Below are the code and all the weights of a small trained network. Each question names an input and a class and asks about switching units off, where a switched-off unit gives its printed mean instead of its output.

import numpy as np


def w(rows, s, z=0):
    codes = np.array(rows[::2]) - 128.0
    scale = np.full(codes.shape[1], s)
    scale[-1] = z or s
    return codes * scale


def norm(h):
    return h / np.sqrt((h * h).mean(-1, keepdims=True) + 1e-5)


def f(y):
    return np.maximum(y, 0)


def log_softmax(a):
    a = a - a.max(-1, keepdims=True)
    return a - np.log(np.exp(a).sum(-1, keepdims=True))


def net(x, mask):
    res = np.array(x, float).reshape(1, 7) / 4 @ E
    u = 0
    for l in range(3):
        y = f(norm(res) @ A[l][:, :-1].T + A[l][:, -1])
        res = res + np.where(mask[u : u + 4], y, B[l][:, -1]) @ B[l][:, :-1]
        u += 4
    return log_softmax(norm(res)[-1] @ U[:, :-1].T + U[:, -1])


A, B = {}, {}
E = w([
[166,81,72,114,115,89,85,144],'x0',
[146,177,176,147,142,108,199,196],'x1',
[247,173,175,126,212,112,165,132],'x2',
[130,156,132,138,136,133,96,255],'x3',
[131,94,142,106,149,162,85,104],'x4',
[90,63,205,149,185,53,172,132],'x5',
[115,139,122,73,145,27,111,115],'x6',
],0.0068)
A[0] = w([
[219,160,147,114,151,157,161,97,180],'L0N1',
[151,89,113,150,134,158,189,68,53],'L0N2',
[84,101,180,95,255,27,101,83,13],'L0N3',
[134,191,103,170,84,183,138,180,2],'L0N4',
],0.0063,0.0024)
B[0] = w([
[122,149,92,102,105,172,99,53,254],'L0N1',
[117,141,178,159,201,120,185,144,177],'L0N2',
[85,126,162,155,75,3,162,202,226],'L0N3',
[135,30,64,132,186,51,223,119,197],'L0N4',
],0.007,0.0042)
A[1] = w([
[140,162,83,126,68,156,163,220,38],'L1N1',
[2,39,123,104,42,156,41,92,251],'L1N2',
[98,85,46,117,112,118,164,87,166],'L1N3',
[135,143,210,174,155,108,158,92,152],'L1N4',
],0.0063,0.0028)
B[1] = w([
[128,128,190,73,126,26,122,215,160],'L1N1',
[248,209,1,71,208,211,33,192,254],'L1N2',
[191,167,127,201,114,137,124,144,195],'L1N3',
[84,66,62,190,90,172,116,138,188],'L1N4',
],0.0083,0.0069)
A[2] = w([
[115,200,181,49,184,31,116,200,2],'L2N1',
[129,246,136,92,100,132,141,171,97],'L2N2',
[128,76,12,202,139,95,128,206,188],'L2N3',
[102,83,90,30,169,10,254,205,180],'L2N4',
],0.0059,0.0022)
B[2] = w([
[10,111,192,170,74,110,132,141,190],'L2N1',
[218,93,136,161,144,61,85,92,180],'L2N2',
[196,255,181,179,131,83,59,152,254],'L2N3',
[160,179,172,150,90,53,87,168,235],'L2N4',
],0.0084,0.0065)
U = w([
[122,147,217,160,126,11,101,188,152],'0',
[67,74,170,157,138,186,218,81,80],'1',
[43,54,119,39,126,126,150,136,2],'2',
[184,152,41,87,179,193,64,107,227],'3',
],0.011,0.0042)

Each question gives the input, the list of numbers given to net, and the class t.
The units are the neurons (one row each of A and B). Each row of codes is followed by its name. A weight is (code - 128) times the scale printed after its matrix; where a second scale follows, it is the last column's (A, B and U).
mask holds one flag per neuron, layer by layer. A switched-off neuron (its flag False) gives its mean, the last column of its row in B, instead of its output. The means were averaged over made-up inputs and are rounded, as every weight is.
A unit's drop is (log p(t) with every unit on - log p(t) with that unit switched off) / (log p(t) with every unit on - log p(t) with every unit switched off).
The circuit of an input: a set's keep is (log p(t) with only the set's units on - log p(t) with every unit switched off) / (log p(t) with every unit on - log p(t) with every unit switched off). Starting from all 12 units, units are removed one at a time, each time the one whose removal leaves the highest keep (on an exact tie, the one counted first), for as long as the keep stays at least 0.8.
circuit, biggest first: the units of the circuit, biggest drop first
most important unit: the unit with the biggest drop
top k neurons: the k neurons with the biggest drops, biggest first
drop when u is switched off: that unit's drop, to one decimal
input [-8,7,5,-1,6,-8,-5], class 1: circuit, biggest first	(L1N2, L2N3)
input [-3,1,0,7,2,-5,-5], class 0: most important unit	L1N1
input [0,-2,-8,5,-7,8,-2], class 3: top 2 neurons	(L1N2, L0N3)
input [8,-7,8,-2,-6,-1,7], class 0: top 2 neurons	(L1N2, L0N3)
input [-7,-5,6,-2,8,3,0], class 1: circuit, biggest first	(L1N2, L2N3, L2N4)
input [-8,4,8,7,4,2,-4], class 1: top 2 neurons	(L1N2, L2N3)
input [2,3,2,2,-2,-3,-8], class 0: top 2 neurons	(L1N2, L1N1)
input [-7,5,6,3,2,-1,-2], class 1: top 2 neurons	(L1N2, L2N3)
input [-6,4,-3,-6,-1,1,2], class 1: top 4 neurons	(L1N2, L1N1, L1N4, L0N4)
input [-7,-2,0,-3,1,4,-4], class 1: top 2 neurons	(L0N2, L1N2)
input [2,5,-7,-1,-1,2,3], class 3: top 2 neurons	(L1N2, L0N3)
input [-5,6,6,-2,-7,0,-1], class 1: drop when L1N2 is switched off	0.8
input [8,4,-6,1,8,7,-3], class 3: drop when L1N2 is switched off	1.0
input [1,1,-8,0,-6,-4,7], class 3: circuit, biggest first	(L1N2)
input [-2,-7,-4,3,5,3,7], class 3: drop when L0N3 is switched off	-0.1
input [-4,8,7,-8,-7,1,-3], class 1: drop when L1N2 is switched off	0.4
